Below are the code and all the weights of a small trained network. Each question names an input and a class and asks about switching units off, where a switched-off unit gives its printed mean instead of its output.

import numpy as np


def w(rows, s, z=0):
    codes = np.array(rows[::2]) - 128.0
    scale = np.full(codes.shape[1], s)
    scale[-1] = z or s
    return codes * scale


def norm(h):
    return h / np.sqrt((h * h).mean(-1, keepdims=True) + 1e-5)


def f(y):
    return y / 2 * (1 + np.tanh(0.7978845608 * (y + 0.044715 * y**3)))


def log_softmax(a):
    a = a - a.max(-1, keepdims=True)
    return a - np.log(np.exp(a).sum(-1, keepdims=True))


def net(x, mask):
    res = np.array(x, float).reshape(1, 5) / 4 @ E
    u = 0
    for l in range(3):
        y = f(norm(res) @ A[l][:, :-1].T + A[l][:, -1])
        res = res + np.where(mask[u : u + 11], y, B[l][:, -1]) @ B[l][:, :-1]
        u += 11
    return log_softmax(norm(res)[-1] @ U[:, :-1].T + U[:, -1])


A, B = {}, {}
E = w([
[137,168,23,2,180],'x0',
[222,158,166,54,10],'x1',
[194,189,59,211,159],'x2',
[172,175,233,151,125],'x3',
[44,92,145,251,78],'x4',
],0.0047)
A[0] = w([
[163,74,180,185,162,5],'0.n0',
[30,120,33,171,123,59],'0.n1',
[134,80,112,151,49,176],'0.n2',
[138,172,142,52,114,214],'0.n3',
[92,7,47,100,67,114],'0.n4',
[117,114,102,189,133,138],'0.n5',
[52,131,255,102,209,51],'0.n6',
[126,103,179,177,144,113],'0.n7',
[106,150,126,47,198,22],'0.n8',
[87,201,69,150,154,118],'0.n9',
[129,94,163,174,134,34],'0.n10',
],0.0071,0.0012)
B[0] = w([
[169,192,99,208,167,169],'0.n0',
[67,61,47,176,75,252],'0.n1',
[171,160,187,117,137,203],'0.n2',
[141,142,197,132,129,231],'0.n3',
[213,84,254,183,126,235],'0.n4',
[135,143,96,168,98,179],'0.n5',
[183,163,161,64,114,224],'0.n6',
[204,167,133,162,193,189],'0.n7',
[104,102,223,128,168,187],'0.n8',
[139,144,30,68,141,184],'0.n9',
[187,116,172,166,157,157],'0.n10',
],0.0081,0.0024)
A[1] = w([
[118,90,138,141,118,14],'1.n0',
[168,185,188,47,44,173],'1.n1',
[203,156,206,1,68,219],'1.n2',
[99,124,135,101,127,125],'1.n3',
[107,226,138,81,193,88],'1.n4',
[130,168,39,138,90,126],'1.n5',
[107,23,137,130,39,157],'1.n6',
[106,76,112,50,141,72],'1.n7',
[112,171,143,179,61,2],'1.n8',
[76,98,138,96,112,63],'1.n9',
[46,83,129,41,166,65],'1.n10',
],0.0083,0.0018)
B[1] = w([
[145,186,106,148,171,124],'1.n0',
[21,216,180,67,137,215],'1.n1',
[86,233,221,38,14,254],'1.n2',
[166,133,119,140,168,127],'1.n3',
[176,74,249,126,126,148],'1.n4',
[114,85,104,80,10,143],'1.n5',
[197,162,209,151,199,160],'1.n6',
[114,117,210,214,200,139],'1.n7',
[179,178,159,116,223,137],'1.n8',
[161,204,119,164,183,126],'1.n9',
[126,67,155,211,254,145],'1.n10',
],0.0087,0.0092)
A[2] = w([
[138,95,136,159,82,9],'2.n0',
[139,117,161,201,154,80],'2.n1',
[202,186,135,235,50,116],'2.n2',
[87,16,148,74,197,192],'2.n3',
[108,120,167,204,160,139],'2.n4',
[97,157,140,193,133,58],'2.n5',
[96,99,156,149,191,44],'2.n6',
[158,114,106,98,87,109],'2.n7',
[129,18,255,108,122,41],'2.n8',
[202,96,154,182,174,39],'2.n9',
[113,200,182,47,171,181],'2.n10',
],0.0088,0.0011)
B[2] = w([
[130,209,106,119,197,127],'2.n0',
[171,107,114,138,131,161],'2.n1',
[146,78,170,135,251,192],'2.n2',
[228,115,196,182,161,145],'2.n3',
[196,101,97,86,150,166],'2.n4',
[203,90,126,64,131,144],'2.n5',
[173,152,129,182,137,140],'2.n6',
[71,88,123,129,180,128],'2.n7',
[101,180,84,89,106,191],'2.n8',
[86,95,130,197,165,166],'2.n9',
[129,137,225,127,94,255],'2.n10',
],0.011,0.0076)
U = w([
[158,71,122,196,252,252],'0',
[50,99,2,127,121,6],'1',
[66,198,251,59,110,189],'2',
],0.0082,0.0021)

Each question gives the input, the list of numbers given to net, and the class t.
The units are the neurons (one row each of A and B). Each row of codes is followed by its name. A weight is (code - 128) times the scale printed after its matrix; where a second scale follows, it is the last column's (A, B and U).
mask holds one flag per neuron, layer by layer. A switched-off neuron (its flag False) gives its mean, the last column of its row in B, instead of its output. The means were averaged over made-up inputs and are rounded, as every weight is.
A unit's drop is (log p(t) with every unit on - log p(t) with that unit switched off) / (log p(t) with every unit on - log p(t) with every unit switched off).
The circuit of an input: a set's keep is (log p(t) with only the set's units on - log p(t) with every unit switched off) / (log p(t) with every unit on - log p(t) with every unit switched off). Starting from the 12 units with the biggest drops (on a tie, the unit counted first), units are removed one at a time, each time the one whose removal leaves the highest keep (on an exact tie, the one counted first), for as long as the keep stays at least 0.8.
units of the circuit, in order: the units of the circuit, biggest drop first
k most important neurons: the k neurons with the biggest drops, biggest first
k most important neurons of layer l: the k neurons of layer l with the biggest drops, biggest first
drop of u: that unit's drop, to one decimal
input [7,-4,7,-5,-4], class 0: units of the circuit, in order	(1.n2)
input [0,-2,3,5,0], class 0: units of the circuit, in order	(1.n2, 1.n1)
input [1,-7,4,-6,-5], class 1: units of the circuit, in order	(0.n1, 0.n9, 1.n6)
input [6,4,7,-4,0], class 1: 4 most important neurons of layer 1	(1.n5, 1.n2, 1.n1, 1.n6)
input [6,0,7,6,2], class 1: 2 most important neurons of layer 0	(0.n6, 0.n2)
input [-2,-6,2,6,-4], class 0: 2 most important neurons	(0.n0, 1.n2)
input [-7,-5,7,-3,-6], class 1: 2 most important neurons	(0.n4, 1.n6)
input [0,-5,7,-3,-6], class 1: 3 most important neurons	(1.n5, 2.n2, 1.n6)
input [6,-6,3,-7,4], class 1: 2 most important neurons of layer 1	(1.n5, 1.n4)
input [-4,0,8,-3,-5], class 1: 2 most important neurons of layer 1	(1.n5, 1.n2)
input [-4,1,7,3,-4], class 0: 2 most important neurons of layer 1	(1.n2, 1.n1)
input [-6,-6,-4,2,1], class 0: drop of 1.n2	0.3
input [-6,-8,5,-5,-2], class 1: drop of 1.n5	0.1
input [-8,-7,-4,7,8], class 0: drop of 1.n2	0.1
